Small tables with named rows and columns. After each table, cells are looked up by row and column.

Table deg
columns: baletib, rufi, zok, dozede, bot, buno, dulek, mosoto, rofusu, kigizaz
geg: [135, 224, 135, 147, 138, 61, 167, 136, 123, 219]
vevi: [110, 203, 190, 185, 105, 166, 133, 144, 117, 225]
koseg: [86, 210, 122, 176, 155, 136, 103, 179, 209, 190]
lugen: [98, 206, 189, 197, 100, 178, 121, 161, 131, 193]
riteva: [106, 210, 210, 102, 99, 77, 167, 183, 173, 197]
mog: [165, 193, 179, 158, 160, 179, 110, 126, 100, 125]
von: [135, 209, 177, 184, 182, 152, 157, 117, 47, 186]
rof: [125, 225, 174, 153, 134, 125, 123, 164, 157, 164]
poname: [81, 224, 159, 158, 143, 120, 107, 197, 168, 200]
ked: [135, 195, 200, 103, 123, 119, 203, 101, 218, 116]

vevi, rofusu -> 117
von, rufi -> 209
mog, dozede -> 158
riteva, rufi -> 210
lugen, dozede -> 197
koseg, zok -> 122
riteva, zok -> 210
rof, mosoto -> 164
vevi, bot -> 105
vevi, baletib -> 110
geg, kigizaz -> 219
lugen, bot -> 100
mog, kigizaz -> 125
poname, kigizaz -> 200
vevi, rufi -> 203
rof, baletib -> 125
geg, bot -> 138
Row with the largest rofusu: ked

dugu:
         loluzol  litidu  taz  laga  satozub  fozipep
gizozar       20      -7   31    26       51      -23
viku          26      50  -11     7       79       -3
tedome       -31      27   16     6        9       48
fuz           19      43   30   -21      -18      -17
perok        -13      47   12   -25      -20        4
sis           20       7   57    65      -58        6
doforo       -25     -33   36    49       61       -1

taz of sis = 57
litidu of perok = 47
loluzol of viku = 26
taz of gizozar = 31
laga of fuz = -21
laga of sis = 65
satozub of tedome = 9
taz of doforo = 36
taz of perok = 12
litidu of sis = 7
fozipep of viku = -3
satozub of fuz = -18
satozub of viku = 79
taz of fuz = 30
satozub of perok = -20
laga of gizozar = 26
fozipep of fuz = -17
Which row has the largest laga? sis

Table midulo
|  | zev | gebedil | pof | vesetip | rotu | timugak |
|---|---|---|---|---|---|---|
| selivi | 3942 | 3819 | 3428 | 3873 | 4105 | 2278 |
| dus | 4039 | 5348 | 6588 | 4428 | 3367 | 6358 |
| nimarov | 3039 | 3643 | 3312 | 3940 | 5042 | 4155 |
| kizafe | 3260 | 4889 | 4594 | 4974 | 5301 | 5502 |
| kurup | 2978 | 3377 | 3629 | 3685 | 7703 | 3833 |
| pid | 4945 | 4230 | 5158 | 3753 | 4594 | 4395 |
| vutida | 4190 | 2800 | 3119 | 3958 | 2778 | 7020 |
| gad | 2496 | 3217 | 3584 | 3890 | 8121 | 3973 |
| votose | 5242 | 5079 | 4050 | 4856 | 614 | 3182 |

What is the vesetip of selivi in midulo?
3873
What is the rotu of kizafe in midulo?
5301
What is the rotu of votose in midulo?
614
What is the vesetip of gad in midulo?
3890
What is the timugak of kurup in midulo?
3833
What is the zev of kurup in midulo?
2978
What is the rotu of pid in midulo?
4594
What is the zev of gad in midulo?
2496
What is the rotu of gad in midulo?
8121
What is the rotu of nimarov in midulo?
5042
What is the gebedil of nimarov in midulo?
3643
What is the gebedil of dus in midulo?
5348
What is the zev of kizafe in midulo?
3260
What is the timugak of vutida in midulo?
7020
What is the rotu of kurup in midulo?
7703
What is the pof of kurup in midulo?
3629
What is the vesetip of kizafe in midulo?
4974
What is the pof of kizafe in midulo?
4594
What is the pof of pid in midulo?
5158

bab:
columns: nuku, potesan, loz, letud, ferevo, vip, malege, rolusef
gup: [156, 82, 114, 121, 204, 100, 141, 100]
sud: [167, 161, 153, 186, 138, 140, 59, 140]
gusane: [183, 87, 93, 122, 127, 102, 90, 102]
duporim: [179, 183, 151, 168, 130, 101, 77, 101]
dozun: [160, 110, 145, 135, 221, 99, 125, 99]
mig: [167, 157, 212, 118, 145, 129, 86, 129]
dev: [147, 97, 184, 105, 113, 180, 83, 180]
lapiv: [189, 157, 168, 122, 154, 77, 93, 77]
lezek: [163, 121, 117, 131, 204, 73, 147, 73]

gup, nuku -> 156
duporim, malege -> 77
dozun, malege -> 125
mig, vip -> 129
lapiv, loz -> 168
gup, potesan -> 82
gusane, potesan -> 87
mig, malege -> 86
lezek, loz -> 117
mig, potesan -> 157
duporim, vip -> 101
dev, rolusef -> 180
lapiv, ferevo -> 154

zun:
          bega   zela  raval  bazage     mik  kinubi  nugufa
por     -17252  17666  -8754   29379   -8361   31605   18345
mugugi   52764  -3676   3619   17233   16964  -21796   44201
kon      51708   9340   4712  -17668   14995   19355   19121
nid     -26490   8197  19619   36286  -47521   11692    2456
bekog    16069  14483   -283  -25011   47272   35307  -31984
suse     13459  18440   7259  -24206    2134   13607   62066
tal       6350  26859  19287  -51710    8670   53498    -123
gan      -1634  42791  -6559    7610  -42671   86714  -28777

por, zela -> 17666
kon, zela -> 9340
suse, zela -> 18440
gan, mik -> -42671
gan, zela -> 42791
mugugi, mik -> 16964
kon, bega -> 51708
kon, bazage -> -17668
tal, raval -> 19287
por, nugufa -> 18345
mugugi, bega -> 52764
suse, mik -> 2134

Table kogom
         datebe  meke  difeka  mobuv
nesi         46    94      53     78
gofer        50    92      56     72
mafoz        56    70      56     59
guvim        62    48      63     40
ratun        43    48      52     62
ragez        64    57      64     44
bokened      74    42      66     29
zozufiz      78    21      71     13
kete         65    36      66     28
gegeri       47    77      58     68
begi         43    58      51     72
gubebo       48    94      54     75

What is the datebe of ragez in kogom?
64
What is the meke of gubebo in kogom?
94
What is the difeka of nesi in kogom?
53
What is the difeka of gubebo in kogom?
54
What is the difeka of kete in kogom?
66
What is the datebe of ratun in kogom?
43
What is the difeka of gegeri in kogom?
58
What is the difeka of bokened in kogom?
66
What is the meke of zozufiz in kogom?
21

Table mar
         dupi  fab  tava  nen  ragum  kunoku
tipovus   308  807   233  619    154     362
figomip   762  232   338  389    481     511
ral       479  267   306  424    896     467
lazubup   474  425   542  265    533     432
sirosat   724  150   387  329    711     548
dif       307  787   135  615    662     441

tipovus, tava => 233
ral, fab => 267
tipovus, ragum => 154
sirosat, fab => 150
figomip, dupi => 762
lazubup, tava => 542
lazubup, kunoku => 432
sirosat, tava => 387
sirosat, kunoku => 548
ral, tava => 306
figomip, fab => 232
ral, nen => 424
lazubup, nen => 265
sirosat, dupi => 724
sirosat, nen => 329
tipovus, dupi => 308

Table vuzi
|  | lovel | gogo | zof | fezuteg | buluke |
|---|---|---|---|---|---|
| kiguzub | 7.4 | 6.1 | 2.5 | 5.7 | 3.6 |
| tive | 8.7 | 6.6 | 2.1 | 6.0 | 3.2 |
| fogur | 8.0 | 6.4 | 2.4 | 5.9 | 3.6 |
| dadab | 8.7 | 6.6 | 1.9 | 5.9 | 3.3 |
| norigo | 7.8 | 6.2 | 2.4 | 5.8 | 3.5 |
| vef | 7.4 | 6.1 | 2.7 | 5.7 | 3.6 |
| logiv | 7.7 | 6.1 | 2.4 | 5.8 | 3.5 |
| zifuv | 8.5 | 6.4 | 2.2 | 5.9 | 3.5 |

What is the lovel of logiv in vuzi? 7.7
What is the fezuteg of kiguzub in vuzi? 5.7
What is the fezuteg of logiv in vuzi? 5.8
What is the lovel of dadab in vuzi? 8.7
What is the zof of kiguzub in vuzi? 2.5
What is the lovel of kiguzub in vuzi? 7.4
What is the gogo of norigo in vuzi? 6.2
Which row has the largest fezuteg? tive

